data =  135.06    52.35     1.72  -190.05   103.20     9.02   -44.76    42.34
Read off the entry just left of 52.35.
A: 135.06
The entry just right of the smallest entry: 103.20
Read off the entry just right of -44.76.
A: 42.34

Read these off the table that follows.
1) The top entry of the column that holds the largest entry?
2) The largest entry in the last column?
3) The bottom-right entry?
4) The bottom entry of the column that holds the smallest entry?
5) The entry in the top-right corner?
6) The first entry in the row that holds the smallest entry?
7) The smallest entry in the last row?
8) The fifth entry in reading order?
[[-1.51  0.60 -0.66  0.51  1.38  1.91 -1.06  0.16 -0.75  0.55 -1.25  1.13]
 [ 1.11  2.13  1.82 -5.24  0.73 -5.29 -4.45  0.39 -4.21 -0.48  6.35  3.96]
 [ 0.58  0.60 -0.66  1.03  0.22 -2.97 -1.82 -1.03 -1.16 -1.38  0.72  0.00]
 [-1.30  0.60 -0.88  0.51  0.73  3.25 -1.04  0.16 -0.75  1.09  0.05  0.82]
 [ 1.52  0.60  0.31  1.83  0.73 -2.21 -1.49 -1.17 -1.56 -1.58 -0.98  0.00]
 [ 0.58  0.60 -1.89 -2.60 -0.38 -1.16 -1.06  0.16 -0.32 -0.19  1.08 -0.88]
 [-0.35  0.60 -0.68  0.36  0.52  3.61 -0.28 -0.07 -0.68  1.22  1.08  0.00]
 [ 1.64 -0.05 -0.66 -3.71  0.73  1.12 -0.53  1.04  0.02  0.53 -1.03 -0.41]
 [ 1.99 -4.62  3.83  1.38  3.24  2.48 -1.06  0.16  3.09 -1.29  1.08 -4.77]
 [ 2.01 -4.09  4.87  0.51  2.88  1.12 -1.14  0.16  3.19 -2.98  2.09 -4.73]
 [ 0.58  0.60 -0.66  0.51 -0.28 -3.04 -1.68 -0.73 -0.75 -0.95  1.08  0.00]
 [-0.54  0.36 -0.60  0.51  1.57 -0.51 -1.06  0.40 -0.75 -0.48 -2.66  0.55]
 [ 2.02 -0.19 -0.66 -3.40  0.86  1.12 -0.40  0.99 -0.23  0.35 -1.69 -0.28]
 [ 0.58  0.60 -1.11  0.22 -0.51 -2.91 -1.58 -0.31 -0.75 -0.53  1.08 -0.31]
 [-0.10  0.60 -0.66  0.12  0.24  3.59 -0.12 -0.17 -0.57  1.35  1.12  0.00]]
1) -1.25
2) 3.96
3) 0.00
4) 3.59
5) 1.13
6) 1.11
7) -0.66
8) 1.38

Questions about the array below. Indices start at 1.
1) Find the entry at row 1, column 1.
2) Find the entry in row 2 and column 3.
3) Find the entry in row 1 and column 2.
4) Find the entry in row 1 and column 3.
5) Find the entry directly above the largest entry.
6) Find the entry just left of the largest entry.
7) Find the entry in the top-right corner.
8) Find the entry directly above the smallest entry.
[[  4  11 -25   7  10 -12  -6 -26]
 [-29  -8 -22 -17 -11   7 -21  -1]
 [ 27  26 -27 -35  11  25 -22  28]
 [ 23   9  -8   1  -2   8  -3  19]
 [  0  13   4  29   4  -2  -9 -10]
 [  2 -33 -33  16 -13  -3 -11 -15]
 [ -3  21  28 -13  27  -6  20  -1]
 [ -8 -34  15 -33   4 -25 -30   2]
 [-23  13 -10  -2  12  -1  21  -8]
 [-20   3 -22 -34  17  26   9  18]
 [-21  -2 -10   6  23  25 -28   7]
 [ 18  30 -20  19 -22  11   5  21]
 [-18 -26   1  -9 -10 -27  -8  21]
 [  6  21  16  29  14 -11 -14  -8]
 [-13  28 -22  -1  22   9 -11   6]
 [  5  24  25 -10  12   6   0  10]]
1) 4
2) -22
3) 11
4) -25
5) -2
6) 18
7) -26
8) -17

arr =
[[-1.85 -3.40 -4.02 -1.98 -1.80  2.24  3.93 -2.00 -4.65 -0.37 -1.63 -4.29
  -1.29]
 [-5.65 -2.60 -0.69 -6.52 -4.73 -5.59 -2.07 -3.50  0.73 -2.62 -1.79 -0.87
  -1.16]
 [-1.79 -3.23 -0.84 -1.48 -4.27 -3.60  0.60 -3.60  0.93  0.93 -0.63  0.65
   1.26]
 [ 4.21  3.83  4.21  4.70 -3.92 -1.12 -1.86 -4.53  3.58  6.31 -3.50  5.59
  -1.39]
 [ 3.31  1.31  0.02  1.18  4.01  3.03  1.77  2.88  0.53  2.22  1.37  2.53
   2.95]]
What is the entry just left of the smallest entry?
Answer: -0.69
The 2nd entry in reading order: -3.40
What is the smallest entry?
Answer: -6.52
The 2nd smallest entry -> -5.65
The entry just left of -2.07 -> -5.59
The median entry -> -0.87
What is the entry just right of 2.88?
Answer: 0.53
The entry just left of -3.40 is -1.85
What is the largest entry?
Answer: 6.31
The 2nd largest entry -> 5.59
What is the entry just left of -4.65?
Answer: -2.00
What is the entry just right of 1.77?
Answer: 2.88
The entry just left of the centre entry is -3.60
What is the fifth entry in reading order?
Answer: -1.80
The entry just right of -0.84 -> -1.48
What is the 3rd entry in reading order?
Answer: -4.02

M =
[[379 464 630 413 378 545 716 661 723 566]
 [542 505 582 362 416 521 582 666 696 657]
 [578 202 491 396 724 494 654 506 667 590]
 [306 438 651 443 345 567 772 657 743 525]
 [578 209 496 396 716 493 648 513 669 592]
 [623 433 581 377 448 494 491 656 703 672]
 [587 510 571 353 414 519 542 666 696 681]
 [350 453 640 423 366 554 738 660 730 550]]
The entry in the top-right corner is 566
The second smallest entry -> 209
Read off the entry directly above the largest entry.
Answer: 654
The entry directly above the smallest entry is 505
The top-left entry: 379
Read off the entry directly above 350.
Answer: 587
The third smallest entry is 306
Read off the entry directly below the smallest entry.
Answer: 438
Read off the last entry, reading row by row.
Answer: 550
The smallest entry in the last row: 350
The entry just left of the smallest entry -> 578
The entry just left of the largest entry: 567
Read off the entry just right of the smallest entry.
Answer: 491
The 5th entry, reading row by row: 378
Read off the third largest entry.
Answer: 738
Read off the bottom entry of the column that holds the smallest entry.
Answer: 453
The entry directly below 433 is 510
Read off the second entry in reading order.
Answer: 464
Read off the top entry of the column that holds the largest entry.
Answer: 716
Read off the entry just right of the largest entry.
Answer: 657
Read off the entry directly below 672.
Answer: 681
The entry directly below 306: 578
Read off the entry directly below the largest entry.
Answer: 648
The entry just left of 413: 630
The entry just left of 724: 396
The second entry on the diagonal from the top-right corner -> 696
Read off the largest entry in the first column.
Answer: 623
The largest entry -> 772

Questions about the array below. Rows and columns are numbered from 1.
1) Which number is the entry in row 1 and column 2?
2) Which number is the entry at row 1, column 3?
3) Which number is the entry in the bottom-left corner?
4) Which number is the entry in the top-left corner?
5) Which number is the bottom-right entry?
6) Which number is the entry in row 2 and column 1?
7) Which number is the smallest entry?
8) Which number is the entry in row 3 and column 2?
[[16 42 59 37 34 46 19 72 43 42 43]
 [49 56 39 24 60 35 40 51 52  7 47]
 [42 39 19 14 46 41 70 47 34 56 40]
 [24 52 26 44 61 51 38 35 38 28 73]
 [60 39 54 52 31 28 24 38 67 19 34]
 [ 9 32 33 42 29 47 27 56 44 56 61]
 [35 36 46 20 28 31 29 73 59 34 35]
 [42 38 18 15 47 41 69 47 35 57 41]
 [42 44 66 70 37 43 15 37 50 27 43]
 [24 52 26 44 60 51 38 35 37 28 74]
 [42 45 66 69 37 43 14 37 50 27 44]
 [53 28 29 56 27 29 33 24 68 32 53]
 [28 25 21 25 23 33 37 57 61 46 52]
 [62 52 17 52 37 31 50 25 51 23 59]
 [29 43 34 38 73 59 54 22 28 47 56]
 [64 64 38 43 21 27 48 64 36 28 35]]
1) 42
2) 59
3) 64
4) 16
5) 35
6) 49
7) 7
8) 39
